Here is a tiny trained network, its code and every weight. The questions are about switching its units off for an input and a target symbol, where a switched-off unit gives its printed mean instead of its output.

import numpy as np


def w(rows, s, z=0):
    codes = np.array(rows[::2]) - 128.0
    scale = np.full(codes.shape[1], s)
    scale[-1] = z or s
    return codes * scale


def f(y):
    return np.maximum(y, 0)


def softmax(a):
    e = np.exp(a - a.max(-1, keepdims=True))
    return e / e.sum(-1, keepdims=True)


def log_softmax(a):
    a = a - a.max(-1, keepdims=True)
    return a - np.log(np.exp(a).sum(-1, keepdims=True))


def net(x, mask):
    ids = ['βγδεζηθλμξπστφψω'.index(c) for c in x.split()]
    T = len(ids)
    res = E[ids] + P[:T]
    q, k, v = (res @ M[0].T for M in (Q, K, V))
    z = softmax(np.where(np.tri(T) > 0, q @ k.T / 3**0.5, -1e9)) @ v
    res = res + np.where(mask[0], z, O[0][:, -1]) @ O[0][:, :-1]
    y = f(res @ A[0][:, :-1].T + A[0][:, -1])
    res = res + np.where(mask[1:13], y, B[0][:, -1]) @ B[0][:, :-1]
    return log_softmax(res[-1] @ U[:, :-1].T + U[:, -1])


Q, K, V, O, A, B = {}, {}, {}, {}, {}, {}
E = w([
[165,94,150,101],'β',
[189,93,172,89],'γ',
[63,173,213,157],'δ',
[154,163,159,103],'ε',
[153,160,142,97],'ζ',
[135,150,157,98],'η',
[177,137,159,109],'θ',
[178,89,81,91],'λ',
[125,131,164,250],'μ',
[171,180,170,79],'ξ',
[149,175,158,70],'π',
[130,207,127,47],'σ',
[134,81,103,89],'τ',
[38,168,95,35],'φ',
[60,109,89,67],'ψ',
[57,17,200,98],'ω',
],0.012)
P = w([
[108,136,151,180],'0',
[121,139,137,153],'1',
[120,136,135,136],'2',
[125,135,144,112],'3',
[138,132,144,95],'4',
[136,131,146,83],'5',
[144,129,144,67],'6',
[143,126,149,53],'7',
[152,118,144,41],'8',
[150,118,151,28],'9',
[151,115,152,12],'10',
[156,108,150,6],'11',
[167,107,153,1],'12',
],0.0082)
Q[0] = w([
[147,110,106,155],'head 0',
[112,92,102,184],'head 0',
[174,127,176,9],'head 0',
],0.014)
K[0] = w([
[126,161,131,146],'head 0',
[123,160,140,162],'head 0',
[133,86,129,5],'head 0',
],0.023)
V[0] = w([
[254,134,128,136],'head 0',
[143,81,233,150],'head 0',
[108,46,102,153],'head 0',
],0.014)
O[0] = w([
[246,172,139,140,118],'head 0',
[162,49,240,132,254],'head 0',
[150,32,45,84,97],'head 0',
],0.012,0.0021)
A[0] = w([
[194,180,13,148,72],'neuron 0',
[47,79,120,155,99],'neuron 1',
[115,53,136,109,2],'neuron 2',
[27,167,57,73,155],'neuron 3',
[139,152,111,148,190],'neuron 4',
[52,78,62,112,80],'neuron 5',
[136,110,155,96,77],'neuron 6',
[140,180,27,72,124],'neuron 7',
[253,156,38,167,101],'neuron 8',
[85,150,201,189,119],'neuron 9',
[127,187,82,50,181],'neuron 10',
[186,124,146,39,133],'neuron 11',
],0.0066,0.0089)
B[0] = w([
[129,131,205,73,144],'neuron 0',
[197,167,127,96,167],'neuron 1',
[151,248,52,152,150],'neuron 2',
[120,64,203,203,204],'neuron 3',
[136,113,77,189,195],'neuron 4',
[215,163,159,96,163],'neuron 5',
[156,165,101,144,146],'neuron 6',
[138,171,136,163,187],'neuron 7',
[64,149,175,2,173],'neuron 8',
[79,156,177,116,161],'neuron 9',
[129,69,53,233,250],'neuron 10',
[173,129,112,157,254],'neuron 11',
],0.0079,0.0061)
U = w([
[122,135,141,126,17],'β',
[163,112,125,144,177],'γ',
[96,168,152,105,41],'δ',
[124,178,170,120,21],'ε',
[135,133,114,111,103],'ζ',
[68,183,152,85,129],'η',
[212,116,160,150,36],'θ',
[95,127,120,1,182],'λ',
[135,114,158,166,254],'μ',
[166,191,161,110,78],'ξ',
[138,198,145,99,98],'π',
[110,215,106,137,103],'σ',
[184,135,4,145,184],'τ',
[67,129,100,189,80],'φ',
[63,80,73,189,112],'ψ',
[98,34,143,70,97],'ω',
],0.0082,0.0091)

Each question gives the input, a string of symbols that net reads in full, and the target symbol t.
The units are the heads (3 rows each of Q, K, V and O) and the neurons (one row each of A and B). Each row of codes is followed by its name. A weight is (code - 128) times the scale printed after its matrix; where a second scale follows, it is the last column's (O, A, B and U).
mask holds one flag per unit, heads first, then neurons. A switched-off unit (its flag False) gives its mean, the last column of its rows in O or B, instead of its output. The means were averaged over made-up inputs and are rounded, as every weight is.
A unit's drop is (log p(t) with every unit on - log p(t) with that unit switched off) / (log p(t) with every unit on - log p(t) with every unit switched off).
The circuit of an input: a set's keep is (log p(t) with only the set's units on - log p(t) with every unit switched off) / (log p(t) with every unit on - log p(t) with every unit switched off). Starting from the 12 units with the biggest drops (on a tie, the unit counted first), units are removed one at a time, each time the one whose removal leaves the highest keep (on an exact tie, the one counted first), for as long as the keep stays at least 0.8.
units of the circuit, in order: the units of the circuit, biggest drop first
most important unit: the unit with the biggest drop
k most important neurons: the k neurons with the biggest drops, biggest first
drop of u: that unit's drop, to one decimal
input φ λ η λ ω ε δ τ φ, target ψ: units of the circuit, in order -> [neuron 10; head 0]
input ω η λ δ ε β δ θ ψ ε λ ξ σ, target τ: most important unit -> neuron 10
input π δ μ ω ω θ η λ τ π θ π τ, target τ: units of the circuit, in order -> [head 0; neuron 3; neuron 10]
input ψ ξ λ τ ψ λ ξ, target τ: units of the circuit, in order -> [head 0; neuron 10]
input ξ λ ω τ λ η π φ λ λ ε, target τ: units of the circuit, in order -> [head 0; neuron 10]
input τ δ π η ω η ω ζ γ ξ ψ ω, target λ: units of the circuit, in order -> [neuron 10; head 0; neuron 2; neuron 1]
input σ γ ξ ζ λ ζ ξ δ λ ζ τ η, target τ: units of the circuit, in order -> [head 0; neuron 10; neuron 3]
input ε ψ η τ ψ σ τ λ φ η λ π, target τ: units of the circuit, in order -> [head 0; neuron 10]
input ξ ζ λ ψ φ ξ ξ δ φ ψ, target ψ: 2 most important neurons -> [neuron 3; neuron 10]
input ξ λ ζ ζ η π σ τ τ φ ψ σ, target ψ: drop of head 0 -> 0.6
input ξ λ δ τ λ ω ψ β ω, target λ: drop of neuron 10 -> 0.4
input λ τ π ω λ η ζ τ μ λ π, target τ: drop of neuron 0 -> 0.0
input ε λ π φ, target ψ: drop of head 0 -> 0.4
input γ γ θ ω ζ β ψ φ μ λ τ λ ζ, target τ: most important neuron -> [neuron 10]
